Each row has a name. Each question is about the rows just above it. Places in a row count from 0.

[140 109 134 141 138 149 100 113] -> (202)
[213  48 154 132 175  92 113  84] -> (212)
[159 115 139 143 154 126 136 122] -> (16)
[169  93 126 151  87 130 110 141] -> (152)
[140 109 134 141 138 149 100 132] -> (13)
[122 177 127 154 123 148 159 154] -> (94)
[ 65 179 177 143 133  70 107 118] -> (20)
Changed (20): [ 65 179 177 143 133  70 107 119]. Place and old value: | 7, [118]
One entry of (20) was changed: [ 64 179 177 143 133  70 107 118]. Where, and from what? | 0, [65]
Changed (16): [159 116 139 143 154 126 136 122]. Place and old value: | 1, [115]
One entry of (94) was changed: [122 177 127 154 123 148 159 155]. Where, and from what? | 7, [154]
Changed (20): [ 65 179 177 143 133  70 107 117]. Place and old value: | 7, [118]

[169 100 111  89 101 143 137  68 116 165  46] = (212)
[149 133 152 129  89 160 137 122 125 123 166] = (94)
[191 130 126 125 110 152 105 150 108 121 106] = (16)
[ 92 111 133  50 151 146 145 102 140 151 133] = (5)
[122 128 116 111 125 164 136  95 129 125 105] = (214)
[130 107 167 159 140 118 152 179 147 126 110] = (152)
[ 95 143 163  56 143 149 126 103 144 143 180] = (20)
[186 119 132  82 134 159 136 118 155 150  65] = (13)
[135  98 117 223 169 159 131 124 149 124 158] = (25)
[151 120 139  76 108 153 116 145 149 103 133] = (46)
[168 111 142 121 122 170 127 153 113 138  52] = (202)
[139 189 117  78 128 114 112 127 127 168 192] = (24)
One entry of (212) was changed: [169 101 111  89 101 143 137  68 116 165  46]. Where, and from what? | 1, [100]
One entry of (16) was changed: [191 130 126 125 110 152 104 150 108 121 106]. Where, and from what? | 6, [105]
Where does [167 111 142 121 122 170 127 153 113 138  52] differ from (202), and what was there? | 0, [168]
Changed (16): [191 130 126 125 110 152 105 150 108 121 105]. Place and old value: | 10, [106]
One entry of (25) was changed: [134  98 117 223 169 159 131 124 149 124 158]. Where, and from what? | 0, [135]
Changed (212): [169 100 111  89 101 143 137  68 115 165  46]. Place and old value: | 8, [116]
Where does [122 128 116 111 125 164 136  95 130 125 105] differ from (214), and what was there? | 8, [129]

[ 59  63 208 152] = (212)
[111 106 144 205] = (13)
[135 162  25  95] = (152)
[ 90  56 135  68] = (25)
[137 113 147 183] = (202)
[30 70 95 78] = (94)
Changed (202): [137 113 148 183]. Place and old value: | 2, [147]
Where does [ 59  62 208 152] differ from (212), and what was there? | 1, [63]

[164 209 148 117 120 153 179 119]  (212)
[106 146 183 117 136 122 149 213]  (152)
[ 90 111 172 117 138 112 125 215]  (94)
[ 82  87 159 117 140 106 109 205]  (202)
[152 109  74 117 120 134 109  43]  (214)
[160 127  76 117 119 141 118  39]  (5)
[173 203 130 117 118 155 173  92]  (25)
[ 84  52 121 117 138 102  82 158]  (16)
[ 93 120 176 117 139 115 132 215]  (20)
Changed (16): [ 84  52 121 117 138 103  82 158]. Place and old value: | 5, [102]
Where does [160 128  76 117 119 141 118  39] differ from (5), and what was there? | 1, [127]
Changed (214): [151 109  74 117 120 134 109  43]. Place and old value: | 0, [152]
Changed (5): [160 127  75 117 119 141 118  39]. Place and old value: | 2, [76]
Changed (25): [173 203 130 117 118 155 172  92]. Place and old value: | 6, [173]

[ 60 147  42  68  47 124] -> (214)
[129  74  85  58  81 190] -> (25)
[136  97 111  93 108 161] -> (20)
[187  89 186 153 180 157] -> (202)
[ 65 180  77 117  85  86] -> (94)
[175 143 213 208 211  98] -> (24)
[161 161 206 215 206  81] -> (5)
Where does [135  97 111  93 108 161] differ from (20), and what was there? | 0, [136]
One entry of (25) was changed: [128  74  85  58  81 190]. Where, and from what? | 0, [129]
One entry of (94) was changed: [ 65 180  77 116  85  86]. Where, and from what? | 3, [117]
Changed (202): [187  89 186 153 181 157]. Place and old value: | 4, [180]
Changed (94): [ 65 180  77 117  85  85]. Place and old value: | 5, [86]
Changed (24): [175 143 212 208 211  98]. Place and old value: | 2, [213]

[175  57  69 187] -> (16)
[36 78 70 19] -> (13)
[186 119 138 191] -> (202)
[214  82  91 187] -> (152)
[175  57  59 130] -> (20)
Changed (20): [175  57  58 130]. Place and old value: | 2, [59]
One entry of (202) was changed: [186 119 139 191]. Where, and from what? | 2, [138]

[188 145 109  67 216 117  38  75 167 176 131  83  51 138  42 172  85  84
  96 123 157 217 123 115 139  84 205 145  78 124] : (13)
[165 186 169 188 105  60  82 174 192  84 214  66 215 209 174 135  81  88
 206  60 160  62 104 159 154 147 184 131 215  45] : (46)
[120 100  55 132 171 124 219  51  44 148 127 145  72 107 204  72 182 204
 195  61 202 137 194  79  50  45 187  51  53 116] : (212)
[159 106 144 153 170 130 204 205  93 166 102 139 153 217 111 110  73  45
 148 213 171  56 117 199 107  76 126  38 207 202] : (152)
One entry of (13) was changed: [188 145 108  67 216 117  38  75 167 176 131  83  51 138  42 172  85  84
  96 123 157 217 123 115 139  84 205 145  78 124]. Where, and from what? | 2, [109]
Where does [159 106 144 153 170 130 204 205  93 166 102 139 153 217 111 110  73  45
 148 212 171  56 117 199 107  76 126  38 207 202] differ from (152), and what was there? | 19, [213]

[149  57  37  37  94] : (20)
[149  57  37  37  76] : (25)
[ 54 124  62 241 201] : (212)
[149  57 165  37  94] : (13)
Changed (25): [149  58  37  37  76]. Place and old value: | 1, [57]
One entry of (20) was changed: [149  57  37  38  94]. Where, and from what? | 3, [37]
Changed (212): [ 54 124  62 241 200]. Place and old value: | 4, [201]
Where does [149  57  36  37  94] differ from (20), and what was there? | 2, [37]

[ 35 203 177 139 118] = (25)
[ 35 203 200 139 157] = (46)
[ 35 203 177 139  68] = (202)
[133  60 194 140 118] = (13)
[ 69 225 151 122 112] = (152)
[ 35 203 200 139 118] = (212)
Where does [ 69 225 151 123 112] differ from (152), and what was there? | 3, [122]
One entry of (212) was changed: [ 35 203 201 139 118]. Where, and from what? | 2, [200]
Changed (13): [132  60 194 140 118]. Place and old value: | 0, [133]
One entry of (202) was changed: [ 35 203 177 139  69]. Where, and from what? | 4, [68]
Where does [ 69 225 151 122 113] differ from (152), and what was there? | 4, [112]
One entry of (25) was changed: [ 35 204 177 139 118]. Where, and from what? | 1, [203]
Changed (25): [ 36 203 177 139 118]. Place and old value: | 0, [35]

[117 122 149 226 148 134 143  91 106  34 144 199] = (94)
[113 180 131 164 102 161  86  33 168 138 124 127] = (152)
[157 140 112  84 138 112  96 160 137 139  29  69] = (24)
[162 102 115 125  71 155 156 112 173 113 132  68] = (5)
[130  76 105 114 126 126 108 175  70  50 160  56] = (13)
[148 122 142 198 220 132 125  45 155 132 103 132] = (202)
[ 83 139 147  72 112 131 153  60 121  38 146  38] = (212)
Changed (152): [113 180 131 164 102 161  86  33 168 138 123 127]. Place and old value: | 10, [124]
One entry of (5) was changed: [161 102 115 125  71 155 156 112 173 113 132  68]. Where, and from what? | 0, [162]
Changed (24): [157 140 112  85 138 112  96 160 137 139  29  69]. Place and old value: | 3, [84]

[ 62  93  86  81  53 156] : (214)
[ 62 204  69  63  64  85] : (152)
[ 62 122 125  70  24 188] : (16)
[133 137 160 138  92 175] : (5)
[137  52 167 125  91 184] : (25)
[ 98 204  43  85 154  67] : (212)
[189  79 187 200 208 147] : (94)
[200 101 176 199 203  91] : (202)
[182  41 194 185 194 181] : (20)
[187  57 210 190 127 187] : (13)
[ 88  98  88  95  72 161] : (24)
[189  79 187 200 141 181] : (46)
Changed (24): [ 89  98  88  95  72 161]. Place and old value: | 0, [88]
One entry of (25) was changed: [137  52 167 125  92 184]. Where, and from what? | 4, [91]
Where does [133 137 159 138  92 175] differ from (5), and what was there? | 2, [160]

[25 75 24 63] -> (5)
[115 210 182 203] -> (202)
[50 56 15 73] -> (13)
[176  37  80  48] -> (25)
[166  19  66  28] -> (20)
Where does [50 57 15 73] differ from (13), and what was there? | 1, [56]
Changed (13): [50 55 15 73]. Place and old value: | 1, [56]
One entry of (13) was changed: [50 56 16 73]. Where, and from what? | 2, [15]
Where does [114 210 182 203] differ from (202), and what was there? | 0, [115]

[115  74 112 225]  (20)
[ 98  62 116 240]  (94)
[115  74 112 229]  (212)
[144  94 105 241]  (5)
[107  65 114 232]  (24)
Changed (5): [144  94 104 241]. Place and old value: | 2, [105]
One entry of (24) was changed: [107  65 114 231]. Where, and from what? | 3, [232]
One entry of (212) was changed: [115  75 112 229]. Where, and from what? | 1, [74]
Changed (20): [115  75 112 225]. Place and old value: | 1, [74]
Where does [144  93 105 241] differ from (5), and what was there? | 1, [94]

[ 47 188 142 119 100] : (212)
[ 86 117 111 141  92] : (94)
[115 116 153 143 118] : (46)
[ 71 200 102 117 132] : (24)
[ 55 181 143 109  95] : (13)
[116  97 167 156 109] : (25)
[112 104 166 150 100] : (20)
[ 53 209  82 118 134] : (202)
[ 89 165 145 138 150] : (214)
[ 81 151 138 119 111] : (5)
[ 49 210  88 127 134] : (16)
[ 46 201  83 122 126] : (152)
One entry of (25) was changed: [116  97 167 156 108]. Where, and from what? | 4, [109]
Where does [ 55 181 144 109  95] differ from (13), and what was there? | 2, [143]
Changed (5): [ 81 151 138 119 112]. Place and old value: | 4, [111]
One entry of (214) was changed: [ 89 164 145 138 150]. Where, and from what? | 1, [165]
Where does [111 104 166 150 100] differ from (20), and what was there? | 0, [112]

[182 144 117 104 100  97  87  69  40  25  44  86  89 124 153 149 127 118
 113 127 162 190 189 158 106 106  99 100 103 148 154 153 147 136 124 157
 155 168 198 186 196 193 199 204 190 192 194 185]  (16)
[182 144 117 104 100  97  87  69  50  27  30  67  89 120 143 155 145 121
 113 109 130 164 188 191 163 115  99 100 103  95  99  87  57  39  60  39
  51  99 166 186 196 193 199 204 190 189 194 174]  (24)
[182 144 117 104 100  97  87  69  50  49  53  86  89  98  76  55  39  27
  25  32  47  71 102 136 105 106 127 145 154 154 148 137 124 112 104 157
 155 168 198 186 196 193 199 204 190 189 194 174]  (46)
[182 144 117 104 100  97  87  69  50  49  53  86  89  98  76  55  39  27
  25  32  47  71 102 136 105 106 127 145 154 154 148 137  57 112 104 157
 155 168 198 186 196 193 199 204 190 189 194 174]  (202)
Changed (202): [182 144 117 104 100  97  87  69  50  49  53  86  89  98  76  55  39  27
  25  32  47  71 102 136 105 106 127 145 154 154 148 137  57 112 104 157
 155 167 198 186 196 193 199 204 190 189 194 174]. Place and old value: | 37, [168]
Changed (24): [182 144 117 104 100  97  87  69  50  27  30  67  89 120 143 155 145 121
 113 109 130 164 188 191 162 115  99 100 103  95  99  87  57  39  60  39
  51  99 166 186 196 193 199 204 190 189 194 174]. Place and old value: | 24, [163]

[ 64 215 226 208 135 221  50 219  51  72] = (214)
[131 163 175 185 107 165  75 164  78 133] = (13)
[ 64 215 226 208 135 221  33 219  51  72] = (16)
[244  48  39  85 108  40 210  42 210 235] = (5)
Changed (16): [ 64 215 226 207 135 221  33 219  51  72]. Place and old value: | 3, [208]
Where does [ 64 215 226 208 135 220  33 219  51  72] differ from (16), and what was there? | 5, [221]

[109 182 108  85 176  64 112  37 146 124  92 146 181  52 102  56  78 129
 148 100] : (212)
[160  90 191  77 188 134 165  46  23 122 180 105 180  78 102  28 152 139
 130 177] : (5)
[160  90 191  77 188 134 165  46  23 122 180 105 180  78 140  28 152 139
 130 177] : (94)
Where does [160  90 191  77 188 134 165  46  23 122 180 105 180  78 103  28 152 139
 130 177] differ from (5), and what was there? | 14, [102]
Changed (212): [109 182 108  85 176  64 112  37 145 124  92 146 181  52 102  56  78 129
 148 100]. Place and old value: | 8, [146]
Where does [160  90 191  76 188 134 165  46  23 122 180 105 180  78 140  28 152 139
 130 177] differ from (94), and what was there? | 3, [77]
Changed (5): [160  90 191  77 188 135 165  46  23 122 180 105 180  78 102  28 152 139
 130 177]. Place and old value: | 5, [134]
Where does [109 182 107  85 176  64 112  37 146 124  92 146 181  52 102  56  78 129
 148 100] differ from (212), and what was there? | 2, [108]

[165 207 165 204 162  96 137 193 149  98 165 114 128 178 117 173  85 110
 133  54 149 180 175 120 199 101 152 115 141] -> (152)
[179 178 179 149 112 134 125 143 121  90 132 179 105 113 177 131  86  99
  96  86 182 130 184 119 157 145  98 186 183] -> (13)
[179 188 179 163 132 146 131 155 131 126 140 172 128 135 170 141 126 127
 127 137 178 142 186 129 168 152 128 177 177] -> (20)
[102  61 102  58  83 149 115  67 102 123  92 150 109  68 148  84 130 120
  97 152 118  77  93 127  65 150  80 151 127] -> (212)
[116 146 116 167 165  90 136 164 149 124 153  77 141 177  81 159 115 129
 152  81 102 166 119 125 157  87 167  73  95] -> (16)
[ 68  36  68  57 106 152 122  69 114 162  97 112 135  94 110  92 173 150
 133 203  79  87  57 137  56 142 117 106  84] -> (5)
Where does [102  61 102  58  83 149 115  67 102 123  92 150 109  68 148  84 130 120
  97 152 118  77  93 127  65 150  80 151 128] differ from (212), and what was there? | 28, [127]
One entry of (5) was changed: [ 68  36  68  57 106 152 122  69 114 162  97 112 135  94 110  92 173 150
 133 203  79  87  58 137  56 142 117 106  84]. Where, and from what? | 22, [57]
One entry of (16) was changed: [116 146 116 167 165  90 136 164 149 124 153  77 141 177  81 159 115 129
 152  81 102 166 119 125 157  87 167  72  95]. Where, and from what? | 27, [73]
Changed (16): [116 146 116 167 165  90 136 164 149 123 153  77 141 177  81 159 115 129
 152  81 102 166 119 125 157  87 167  73  95]. Place and old value: | 9, [124]
One entry of (152) was changed: [165 207 165 204 162  96 137 193 149  98 165 114 129 178 117 173  85 110
 133  54 149 180 175 120 199 101 152 115 141]. Where, and from what? | 12, [128]
Where does [179 188 179 163 133 146 131 155 131 126 140 172 128 135 170 141 126 127
 127 137 178 142 186 129 168 152 128 177 177] differ from (20), and what was there? | 4, [132]
One entry of (5) was changed: [ 68  36  68  57 106 152 122  69 114 162  97 112 135  94 110  92 173 150
 133 203  79  87  57 137  56 141 117 106  84]. Where, and from what? | 25, [142]

[181 166  43  50 204] -> (94)
[102  28  52  73 148] -> (5)
[107 123 109 145  33] -> (152)
[102  28  58  73 148] -> (16)
[220 103  27  33 193] -> (46)
[ 37 116  72 168 133] -> (24)
[79 59 67 86 43] -> (25)
One entry of (24) was changed: [ 37 117  72 168 133]. Where, and from what? | 1, [116]
One entry of (16) was changed: [102  28  59  73 148]. Where, and from what? | 2, [58]

[206  50 127 157 126 127 127 141] = (46)
[ 25 154 122 137 132 123 122 140] = (5)
[221 105 136 135 124 130 136 184] = (13)
[ 57  80 125 137 152 128 125 146] = (20)
[229 127 129 168 120 126 129 117] = (94)
[ 28 152 123 136 132 123 123 149] = (202)
[ 39 145 122 137 130 123 122 137] = (24)
[181  70 128 148 129 127 128 151] = (25)
[ 31 117 121 103 131 127 121  95] = (16)
[197 142 125 154 128 129 125  46] = (152)
[ 79  72 125 144 148 127 125 154] = (212)
[223 147 136 149 127 130 136 156] = (214)
Changed (212): [ 79  72 125 144 148 127 125 155]. Place and old value: | 7, [154]
Where does [223 147 136 149 127 130 135 156] differ from (214), and what was there? | 6, [136]
Where does [ 25 154 122 136 132 123 122 140] differ from (5), and what was there? | 3, [137]
Where does [206  50 127 157 126 128 127 141] differ from (46), and what was there? | 5, [127]

[ 54 162  46  77  46 119 107] -> (202)
[147  49  81  30  71 217 207] -> (20)
[ 45 173  42  87  44 102  95] -> (24)
Changed (24): [ 46 173  42  87  44 102  95]. Place and old value: | 0, [45]
Changed (202): [ 54 162  46  77  46 120 107]. Place and old value: | 5, [119]
Changed (20): [147  49  81  29  71 217 207]. Place and old value: | 3, [30]

[162 143 114  97 105 125 144] -> (25)
[121 167 113 212  80  82 119] -> (152)
[164 120 127  31  86 183  99] -> (94)
[188 160 136 126 153 112 150] -> (20)
[169 147 115  99 141 125 170] -> (5)
[139 145 148 136 195 169 178] -> (13)
[119 169 108 224  66 150 110] -> (24)
[119 169 108 224  66  68 110] -> (46)
[162 117 127  34  87 180 103] -> (16)
Changed (24): [119 170 108 224  66 150 110]. Place and old value: | 1, [169]
One entry of (94) was changed: [164 120 126  31  86 183  99]. Where, and from what? | 2, [127]
One entry of (24) was changed: [119 169 109 224  66 150 110]. Where, and from what? | 2, [108]
Where does [188 160 136 125 153 112 150] differ from (20), and what was there? | 3, [126]

[202 171  51 212  54  69 217 179 179  43  65 193 182  78] -> (25)
[222 180  63 204  75  72 231 180 196  60  68 171 197  99] -> (20)
[212 190  63 218  68  89 222 181 201  62  68 174 187  89] -> (152)
One entry of (152) was changed: [212 190  63 218  68  89 222 181 201  62  68 174 186  89]. Where, and from what? | 12, [187]
Where does [202 171  51 212  54  69 217 179 179  43  65 193 181  78] differ from (25), and what was there? | 12, [182]
Changed (152): [212 190  63 218  68  89 222 181 201  62  68 174 187  90]. Place and old value: | 13, [89]

[114  82  55  78 172 117  85 123 145 117 155] : (152)
[110  95 142  86 172 170 143  74 170 158 198] : (94)
[ 91 122 122 173 140 131  95 105 128 115 137] : (16)
[ 90 123 128 175 139 145 105  91 128 115 140] : (212)
[129  87  89  46 171 117 119 124 162 141 157] : (214)
[111 126 165 133 139 170 140  79 140 146 153] : (25)
[158 107 119  62 141 119 141 126 145 154 149] : (13)
One entry of (25) was changed: [111 126 165 133 140 170 140  79 140 146 153]. Where, and from what? | 4, [139]
One entry of (16) was changed: [ 91 122 122 173 141 131  95 105 128 115 137]. Where, and from what? | 4, [140]
Where does [111 126 165 134 139 170 140  79 140 146 153] differ from (25), and what was there? | 3, [133]
Changed (152): [114  82  55  78 172 117  85 122 145 117 155]. Place and old value: | 7, [123]

[167 129  99 135]  (13)
[137 140 117 165]  (46)
[160 134 142 156]  (24)
[127 112 115 157]  (214)
[215 142 148  81]  (94)
[164 105 137  96]  (20)
[131 126 116 130]  (202)
[138 116 134 149]  (152)
[131 126 116 125]  (25)
[138 124 133 125]  (212)
[111 147 134 111]  (16)
Changed (152): [138 116 134 150]. Place and old value: | 3, [149]
Where does [112 147 134 111] differ from (16), and what was there? | 0, [111]
One entry of (46) was changed: [137 140 118 165]. Where, and from what? | 2, [117]
One entry of (214) was changed: [127 112 115 158]. Where, and from what? | 3, [157]

